(in the rows, 128 means zero)
Each row has a class, written after it.
[111 127 123 133 129 122 122 130 127 120 131 130 120 139 132 127 135 136
 130 116 121 125 135 135 123 127 117 124 136 116 138 134 138 117 119 111
 132 136] | z582
[103 133 116 126 131 122 111 144 121 124 135 112 109 141 140 110 138 111
 139 121 118 132 115 139 108 128 118  84 124 112 135 141 130  73 127 104
 118 128] | z582
[136 129 128 127 128 137 115 130 128 143 142 140 132 126 125 168 120 147
 133 137 118 124 131 140 134 127 124 144 136 126 120 121 136 151 127 131
 132 138] | z498
[118 129 124 132 136 133 124 129 130 122 113 131 119 137 126 132 128 133
 142 132 120 115 131 132 117 129 118 121 130 123 140 130 134 125 120 117
 123 132] | z582
[115 132 124 129 131 126 128 129 124 123 122 133 127 121 120 120 150 146
 132 123 123 139 129 125 117 129 107 133 121 129 136 134 143 127 131 130
 137 138] | z498
[117 125 149 134 122 126 141 131 142 124  97 155 131 114 103 117 132 145
 129 120 138 132 131 111 138 134 112 168 120 135 129 118 136 157 118 150
 141 113] | z498
[117 128 123 130 122 114 130 132 122 135 156 133 132 109 122 137 129 115
 121 117 136 142 132 131 110 127 128 140 129 134 122 133 133 126 126 150
 138 121] | z498
[122 132 125 132 128 129 125 129 121 123 135 129 110 137 132 131 140 136
 128 129 132 131 133 140 128 124 126  83 140 120 146 132 135 116 124 117
 118 122] | z582
[117 118 120 162 149 110 114 109 112 131 100  68 142 133 161  90 134 134
 148 120 111 106  99 111 118 123 107 139 100 125 127 148 152  90 132  99
 128 139] | z582
[108 122 148 135 115 118 155 124 136 129 143 153 105 145 126 144 148 153
 119 122 148 116 154 153 134 134 123 125 130 126 125 118 150 132 104 143
 123 100] | z498
[152 123 138 132 120 120 127 128 118 151 169 127 139 120 125 167 114 151
 137 137 121 124 138 123 136 124 138 147 140 141 116 125 136 152 133 153
 132 130] | z498
[ 97 150 129 135 135 122 134 132 129 132 111 125 121 107 102 110 124 176
 153 118  95 147 137 126 100 130  87 125 111 125 151 137 150 113 111 124
 131 146] | z498
[122 127 129 125 113 115 156 131 136 129 131 146 122 121 103 107 126 134
 123 103 146 139 138  97 117 136 124 150 133 129 125 125 116 133 125 148
 163 123] | z498
[136 132 131 125 127 133 126 130 127 142 132 126 138 116 119 148 118 148
 146 129 113 133 135 117 124 130 130 156 126 136 129 123 134 153 128 140
 142 137] | z498
[120 138 131 140 121 129 135 128 122 126 128 120 122 123 120 103 130 130
 120 132 136 146 125 118 123 123 120 109 122 128 140 134 143 115 127 126
 115 111] | z582
[129 131 119 145 135 127 113 122 113 126 152 110 133 126 151 138 145 138
 119 136 125 125 115 139 128 126 129 116 125 127 129 140 151 112 127 116
 103 125] | z582
[119 123 111 137 133 133 100 127 121 115 124 114 119 140 143 105 134 107
 122 118 135 129 113 134 120 127 131 100 128 119 137 141 126 103 132 104
 114 131] | z582
[124 137 112 138 137 146 114 131 125 102 121 133 124 129 136 138 150 119
 112 133 142 136 114 116 132 126 134 121 131 120 143 131 135 149 129 116
 109 141] | z582
[123 141 113 136 129 135 122 131 118 123 116 127 123 111 122 127 133 141
 120 120 136 157 117 118 122 122 129 138 133 119 138 131 139 140 135 123
 139 149] | z498
[106 130 119 130 152 122 117 135 117 136 136 134 136 113 115 130 124 159
 129 112  77 137 129 131 120 127  97 168 119 119 131 136 151 110 121 124
 148 139] | z498
[145 120 129 141 130 137 119 124 123 128 153 124 115 146 135 172 134 141
 138 147 131 111 132 139 139 124 141 120 139 129 131 121 141 152 133 129
 120 128] | z582
[117 137 127 125 128 133 125 128 136 117 113 139 105 143 132 126 143 113
 114 125 131 131 122 151 125 133 131  84 130 116 139 135 122 100 116 109
 105 118] | z582
[115 132 123 133 124 130 128 128 126 112 126 161 115 134 139 119 138 124
 121 122 139 130 130 133 124 121 128 110 138 118 130 131 130 121 123 114
 117 132] | z582
[118 134 115 143 128 129 131 142 123 107 130 127 108 136 142 115 144 122
 119 122 145 142 121 130 119 127 131 108 133 118 138 132 129 124 129 113
 121 139] | z582
[132 132 126 135 132 129 130 129 126 119 138 127 109 138 129 140 129 141
 144 139 129 130 139 131 114 125 130  97 133 124 142 125 125 128 119 119
 122 138] | z582
[133  71 145 141 125 121 133 131 123 138 128 108 135 121 131 121 122 137
 140 138 120 126 130 116 131 134 122 130 123 135 125 122 135 118 118 132
 115 130] | z498
[125 138 131 128 130 141 124 132 127 124 125 128 117 125 117 132 129 142
 134 134 122 141 134 133 120 128 120 118 131 125 174 131 135 129 121 125
 119 137] | z498
[124 122 113 128 139 146 115 128 133 103 106 155 112 150 138 141 145 112
 121 128 138 120 120 131 140 117 135 123 141 109 135 127 131 144 126 104
 128 133] | z582
[145 126 119 160 134 138 119 119 118 106 136 120 102 154 140 163 134 155
 147 139 141 117 120 122 121 123 130 119 143 120 140 120 147 161 135 109
 131 157] | z582
[136 126 138 141 116 125 139 124 122 143 143 115 125 117 114 137 120 156
 144 134 125 138 137 122 116 129 124 127 127 135 130 131 143 140 128 143
 126 134] | z498
[112 115 130 140 128 117 129 122 128 126 134 126 136 144 131 139 145 149
 133 116 125 114 135 145 140 129 117 157 127 121 121 126 149 100 116 127
 139 112] | z498
[122 128 127 116 134 116 126 128 125 143 119 113 136 117 121 109 108 142
 150 119  92 125 128 131 104 130 103 133 113 129 126 132 128  89 124 128
 140 138] | z498
[139 127 128 123 121 132 156 124 139 128 129 153  99 140  98 151 113 161
 163 117 143 134 147 120 106 133 131 132 160 128 140 105 117 158 131 142
 166 150] | z582
[100 145 124 178 121 107 146 126 107 122 162 125 107 125 123 132 158 195
 134 120 149 155 143 125 109 124 103 136 119 121 146 140 189 137 117 138
 128 133] | z498
[122 124 112 133 132 130 117 128 123 115 145 129 113 147 151 140 146 122
 116 119 142 119 126 143 132 127 140 118 136 117 130 129 133 115 129 113
 132 121] | z582
[153 116 149 114 112 104 153 119 130 148 129 101 146 121 124  89 109  89
 116 122 143 128 125 118 135 136 152 131 121 151 103 139  93 107 140 151
 135 103] | z498
[108 127 122 142 130 118 125 127 120 128 129 114 103 133 138 114 142 141
 140 117 128 130 128 138 111 127 115 105 126 115 140 132 141  99 120 112
 126 127] | z582
[124 143 124 132 123 123 138 130 129 135 130 134 123 123 113 129 122 142
 139 116 128 141 136 118 114 127 117 138 131 124 135 123 128 133 124 132
 140 138] | z498
[120 129 105 148 135 138 116 132 117 107 134 127 109 149 146 154 157 136
 124 131 142 144 121 136 130 123 134 112 145 111 141 129 149 128 126 107
 115 135] | z582
[129 122 132 135 127 128 132 123 126 117 136 135 111 137 139 141 142 132
 126 136 147 123 128 139 150 126 135 118 133 122 133 126 141 139 124 124
 115 122] | z582
[110 116 144 131 125 106 137 122 134 142 115 127 152 109  63 100 129 139
 122 110 112 121 132 123 136 129 107 163 102 135 113 129 143 112 125 143
 142 103] | z498
